Below is a small trained network, with its code and all its weights. Each question gives an input and a target symbol and asks what happens when units are switched off, that is, made to give their printed mean instead of their output.

import numpy as np


def w(rows, s, z=0):
    codes = np.array(rows[::2]) - 128.0
    scale = np.full(codes.shape[1], s)
    scale[-1] = z or s
    return codes * scale


def norm(h):
    return h / np.sqrt((h * h).mean(-1, keepdims=True) + 1e-5)


def f(y):
    return y / 2 * (1 + np.tanh(0.7978845608 * (y + 0.044715 * y**3)))


def softmax(a):
    e = np.exp(a - a.max(-1, keepdims=True))
    return e / e.sum(-1, keepdims=True)


def log_softmax(a):
    a = a - a.max(-1, keepdims=True)
    return a - np.log(np.exp(a).sum(-1, keepdims=True))


def net(x, mask):
    ids = ['αγδεζθλμξπφψω'.index(c) for c in x.split()]
    T = len(ids)
    res = E[ids] + P[:T]
    u = 0
    for l in range(2):
        q, k, v = (norm(res) @ M[l].T for M in (Q, K, V))
        z = softmax(np.where(np.tri(T) > 0, q @ k.T / 4**0.5, -1e9)) @ v
        res = res + np.where(mask[u], z, O[l][:, -1]) @ O[l][:, :-1]
        u += 1
        y = f(norm(res) @ A[l][:, :-1].T + A[l][:, -1])
        res = res + np.where(mask[u : u + 8], y, B[l][:, -1]) @ B[l][:, :-1]
        u += 8
    return log_softmax(norm(res)[-1] @ U[:, :-1].T + U[:, -1])


Q, K, V, O, A, B = {}, {}, {}, {}, {}, {}
E = w([
[70,154,158],'α',
[70,81,251],'γ',
[205,69,120],'δ',
[89,219,99],'ε',
[226,78,147],'ζ',
[109,67,112],'θ',
[90,150,88],'λ',
[219,63,154],'μ',
[93,105,179],'ξ',
[203,159,119],'π',
[225,165,141],'φ',
[92,148,89],'ψ',
[87,70,139],'ω',
],0.013)
P = w([
[128,118,115],'0',
[135,126,251],'1',
[146,159,204],'2',
[188,123,213],'3',
[102,82,120],'4',
[101,96,139],'5',
[101,113,141],'6',
[100,138,166],'7',
[120,85,172],'8',
[120,160,111],'9',
[119,115,124],'10',
[116,126,154],'11',
[115,194,141],'12',
[118,185,145],'13',
],0.012)
Q[0] = w([
[132,203,188],'L0H0',
[151,167,248],'L0H0',
[31,172,73],'L0H0',
[254,209,98],'L0H0',
],0.0078)
K[0] = w([
[54,185,65],'L0H0',
[191,25,116],'L0H0',
[80,187,3],'L0H0',
[153,134,71],'L0H0',
],0.0048)
V[0] = w([
[66,111,242],'L0H0',
[154,172,191],'L0H0',
[92,120,47],'L0H0',
[149,246,169],'L0H0',
],0.012)
O[0] = w([
[78,245,232,253],'L0H0',
[23,254,218,192],'L0H0',
[97,77,30,28],'L0H0',
[107,195,8,138],'L0H0',
],0.008,0.0052)
A[0] = w([
[164,202,90,127],'L0N0',
[212,106,172,150],'L0N1',
[84,216,111,93],'L0N2',
[90,94,232,115],'L0N3',
[233,200,165,146],'L0N4',
[106,217,227,136],'L0N5',
[30,89,70,254],'L0N6',
[100,11,67,139],'L0N7',
],0.011,0.0073)
B[0] = w([
[55,56,131,142],'L0N0',
[40,215,94,150],'L0N1',
[100,131,233,158],'L0N2',
[104,158,138,182],'L0N3',
[198,195,136,182],'L0N4',
[8,124,176,253],'L0N5',
[2,184,208,157],'L0N6',
[90,170,221,130],'L0N7',
],0.0072,0.015)
Q[1] = w([
[22,58,99],'L1H0',
[208,249,158],'L1H0',
[124,78,152],'L1H0',
[112,75,148],'L1H0',
],0.013)
K[1] = w([
[4,231,219],'L1H0',
[196,25,46],'L1H0',
[118,155,106],'L1H0',
[108,200,88],'L1H0',
],0.013)
V[1] = w([
[49,167,49],'L1H0',
[215,242,120],'L1H0',
[100,32,155],'L1H0',
[83,110,4],'L1H0',
],0.016)
O[1] = w([
[43,160,212,140],'L1H0',
[139,199,26,109],'L1H0',
[160,24,178,121],'L1H0',
[5,109,156,1],'L1H0',
],0.02,0.0074)
A[1] = w([
[60,76,4,103],'L1N0',
[86,116,127,80],'L1N1',
[172,211,116,254],'L1N2',
[63,219,108,152],'L1N3',
[102,157,115,122],'L1N4',
[98,92,72,73],'L1N5',
[83,69,38,108],'L1N6',
[73,80,25,96],'L1N7',
],0.016,0.008)
B[1] = w([
[124,124,246,128],'L1N0',
[138,144,128,124],'L1N1',
[95,118,187,254],'L1N2',
[140,115,195,209],'L1N3',
[182,117,172,141],'L1N4',
[138,145,159,122],'L1N5',
[79,160,183,124],'L1N6',
[104,143,218,126],'L1N7',
],0.013,0.015)
U = w([
[6,130,95,158],'α',
[159,71,166,101],'γ',
[115,151,71,255],'δ',
[81,150,149,65],'ε',
[186,98,156,92],'ζ',
[174,176,132,82],'θ',
[64,63,150,130],'λ',
[171,157,96,160],'μ',
[158,73,137,161],'ξ',
[152,174,150,46],'π',
[70,215,79,171],'φ',
[56,50,158,92],'ψ',
[146,161,136,112],'ω',
],0.017,0.0089)

Each question gives the input, a string of symbols that net reads in full, and the target symbol t.
The units are the heads (4 rows each of Q, K, V and O) and the neurons (one row each of A and B). Each row of codes is followed by its name. A weight is (code - 128) times the scale printed after its matrix; where a second scale follows, it is the last column's (O, A, B and U).
mask holds one flag per unit, layer by layer, with each layer's heads first. A switched-off unit (its flag False) gives its mean, the last column of its rows in O or B, instead of its output. The means were averaged over made-up inputs and are rounded, as every weight is.
A unit's drop is (log p(t) with every unit on - log p(t) with that unit switched off) / (log p(t) with every unit on - log p(t) with every unit switched off).
The circuit of an input: a set's keep is (log p(t) with only the set's units on - log p(t) with every unit switched off) / (log p(t) with every unit on - log p(t) with every unit switched off). Starting from the 12 units with the biggest drops (on a tie, the unit counted first), units are removed one at a time, each time the one whose removal leaves the highest keep (on an exact tie, the one counted first), for as long as the keep stays at least 0.8.
circuit, biggest first: the units of the circuit, biggest drop first
unit that matters most: the unit with the biggest drop
top k neurons: the k neurons with the biggest drops, biggest first
drop when u is switched off: that unit's drop, to one decimal
input π λ ε θ ψ θ π π γ δ ω ω δ δ, target α: circuit, biggest first	L0H0, L1H0, L0N5
input δ π ξ λ π ε φ ε γ π, target ξ: circuit, biggest first	L0H0, L1H0
input π ε θ ξ θ φ ψ φ ξ ξ θ ζ, target α: circuit, biggest first	L0H0, L1H0, L0N5
input φ ψ ε δ ω ψ α α ψ ε λ ξ π, target φ: top 3 neurons	L0N5, L0N4, L0N6
input π λ φ α θ α λ φ ψ ε φ, target α: top 2 neurons	L0N5, L0N4
input φ ζ μ, target φ: circuit, biggest first	L1H0, L0H0, L0N5
input φ φ π μ φ α δ θ φ δ, target φ: circuit, biggest first	L1H0, L0N4, L0H0, L0N5
input ψ θ α α ξ φ γ ε φ δ θ δ, target ψ: unit that matters most	L0H0
input δ ω ε μ ζ ζ, target ξ: circuit, biggest first	L0H0, L1H0, L0N5
input μ ψ α ψ ψ μ ε λ θ ξ ψ δ γ π, target μ: top 3 neurons	L0N5, L0N4, L0N6
input π ψ λ ε, target α: circuit, biggest first	L0H0, L1H0
input π δ θ π ξ ξ μ, target α: circuit, biggest first	L0H0, L1H0, L0N5, L0N4
input ψ θ ω φ ψ γ ζ θ φ μ, target ψ: circuit, biggest first	L0H0, L1H0
input π ε μ α ξ ε ψ λ φ ξ ξ φ ω ζ, target α: circuit, biggest first	L0H0, L1H0
input φ ω ψ γ, target φ: unit that matters most	L0H0
input π ω ζ ε λ ε θ λ ξ ξ π, target α: circuit, biggest first	L0H0, L1H0, L0N5
input μ θ ω μ λ θ ω ξ γ ζ φ λ δ, target μ: top 2 neurons	L0N5, L0N6
input μ φ δ π λ γ δ ω π ψ π, target μ: drop when L1H0 is switched off	1.0
input ψ μ δ π π λ γ δ φ λ ξ ζ, target ψ: drop when L0H0 is switched off	2.3
input ψ π θ ω θ φ φ φ ψ μ μ, target ψ: drop when L0H0 is switched off	2.2
input π ψ λ μ ζ θ ω δ, target α: unit that matters most	L0H0
input φ λ ψ π ξ ξ ζ, target φ: drop when L1N6 is switched off	0.0
